Below are the code and all the weights of a small trained network. Each question names an input and a class and asks about switching units off, where a switched-off unit gives its printed mean instead of its output.

import numpy as np


def w(rows, s, z=0):
    codes = np.array(rows[::2]) - 128.0
    scale = np.full(codes.shape[1], s)
    scale[-1] = z or s
    return codes * scale


def norm(h):
    return h / np.sqrt((h * h).mean(-1, keepdims=True) + 1e-5)


def f(y):
    return np.maximum(y, 0)


def log_softmax(a):
    a = a - a.max(-1, keepdims=True)
    return a - np.log(np.exp(a).sum(-1, keepdims=True))


def net(x, mask):
    res = np.array(x, float).reshape(1, 8) / 4 @ E
    u = 0
    for l in range(3):
        y = f(norm(res) @ A[l][:, :-1].T + A[l][:, -1])
        res = res + np.where(mask[u : u + 4], y, B[l][:, -1]) @ B[l][:, :-1]
        u += 4
    return log_softmax(norm(res)[-1] @ U[:, :-1].T + U[:, -1])


A, B = {}, {}
E = w([
[191,101,2,129,175,178,56],'x0',
[198,245,79,135,22,37,173],'x1',
[216,89,172,237,219,60,204],'x2',
[136,127,133,127,126,127,116],'x3',
[130,123,126,127,122,128,128],'x4',
[131,115,128,125,108,123,132],'x5',
[125,132,126,128,135,126,127],'x6',
[141,117,134,128,112,122,121],'x7',
],0.0078)
A[0] = w([
[177,67,252,193,219,123,120,25],'0.n1',
[47,124,245,42,1,160,70,56],'0.n2',
[199,228,167,27,111,127,90,87],'0.n3',
[152,173,182,193,144,45,98,4],'0.n4',
],0.0057,0.0036)
B[0] = w([
[173,82,97,17,103,114,194,240],'0.n1',
[95,194,137,200,187,152,87,254],'0.n2',
[107,83,94,78,36,132,210,199],'0.n3',
[134,184,113,167,162,2,111,169],'0.n4',
],0.0093,0.0043)
A[1] = w([
[56,102,248,93,134,124,131,27],'1.n1',
[101,89,201,124,127,110,172,2],'1.n2',
[102,165,168,128,104,63,130,133],'1.n3',
[146,148,116,117,119,117,167,57],'1.n4',
],0.013,0.0039)
B[1] = w([
[219,255,34,118,204,248,98,236],'1.n1',
[181,213,223,15,162,67,160,205],'1.n2',
[29,91,198,182,79,86,196,254],'1.n3',
[82,134,125,105,207,93,19,189],'1.n4',
],0.0079,0.0052)
A[2] = w([
[76,2,77,89,182,144,72,151],'2.n1',
[251,170,103,237,96,45,166,4],'2.n2',
[194,245,90,50,118,76,126,142],'2.n3',
[170,49,101,135,136,182,210,7],'2.n4',
],0.008,0.0038)
B[2] = w([
[30,74,162,111,87,65,104,211],'2.n1',
[103,209,132,162,248,199,3,208],'2.n2',
[241,50,126,156,73,249,207,253],'2.n3',
[143,106,161,170,155,15,46,156],'2.n4',
],0.0083,0.0064)
U = w([
[149,192,130,171,188,190,84,254],'0',
[67,190,159,151,18,117,183,107],'1',
[209,111,196,31,159,117,230,93],'2',
[145,173,202,203,147,7,185,44],'3',
[52,42,113,69,91,145,47,98],'4',
[187,87,70,104,17,186,127,88],'5',
[149,1,137,120,190,40,78,87],'6',
],0.015,0.0056)

Each question gives the input, the list of numbers given to net, and the class t.
The units are the neurons (one row each of A and B). Each row of codes is followed by its name. A weight is (code - 128) times the scale printed after its matrix; where a second scale follows, it is the last column's (A, B and U).
mask holds one flag per neuron, layer by layer. A switched-off neuron (its flag False) gives its mean, the last column of its row in B, instead of its output. The means were averaged over made-up inputs and are rounded, as every weight is.
A unit's drop is (log p(t) with every unit on - log p(t) with that unit switched off) / (log p(t) with every unit on - log p(t) with every unit switched off).
The circuit of an input: a set's keep is (log p(t) with only the set's units on - log p(t) with every unit switched off) / (log p(t) with every unit on - log p(t) with every unit switched off). Starting from all 12 units, units are removed one at a time, each time the one whose removal leaves the highest keep (on an exact tie, the one counted first), for as long as the keep stays at least 0.8.
circuit, biggest first: the units of the circuit, biggest drop first
unit that matters most: the unit with the biggest drop
top k neurons: the k neurons with the biggest drops, biggest first
top k neurons in layer l: the k neurons of layer l with the biggest drops, biggest first
drop when u is switched off: that unit's drop, to one decimal
input [-1,-5,-6,4,5,-3,-4,0], class 0: unit that matters most : 1.n1
input [0,-8,4,7,-7,4,-5,-3], class 2: top 3 neurons in layer 1 : (1.n2 1.n1 1.n3)
input [0,1,-4,-2,-8,-7,1,5], class 1: circuit, biggest first : (1.n1 2.n2)
input [7,-3,0,-8,4,-2,4,-3], class 4: top 2 neurons : (2.n1 0.n1)
input [-1,-5,8,2,-3,7,-6,-4], class 2: top 2 neurons : (1.n2 0.n1)
input [-1,-2,-8,8,4,-6,8,-4], class 0: top 2 neurons : (0.n2 0.n1)
input [-3,-1,8,1,-1,-1,1,-8], class 2: top 2 neurons : (0.n1 1.n2)
input [-7,-3,-1,4,-7,-8,-8,-8], class 0: top 2 neurons : (1.n1 0.n2)
input [8,0,7,-3,-4,-1,-7,-8], class 6: top 3 neurons in layer 2 : (2.n4 2.n1 2.n3)
input [-6,-2,-3,7,8,-2,6,3], class 0: top 2 neurons : (1.n1 0.n2)
input [-3,-5,1,2,-8,-2,5,-6], class 2: top 2 neurons : (0.n1 1.n2)
input [0,-5,5,-2,7,4,-2,-1], class 2: top 3 neurons in layer 1 : (1.n2 1.n3 1.n4)
input [2,8,3,-8,-2,-2,-3,8], class 0: drop when 2.n2 is switched off : 1.5
input [-1,3,0,3,-3,-6,-2,-8], class 1: top neuron in layer 0 : (0.n3)
input [-7,-7,-7,-1,6,-2,1,2], class 0: drop when 0.n4 is switched off : 0.0
input [-1,-3,5,1,-5,-1,-5,-4], class 2: drop when 1.n2 is switched off : 0.5
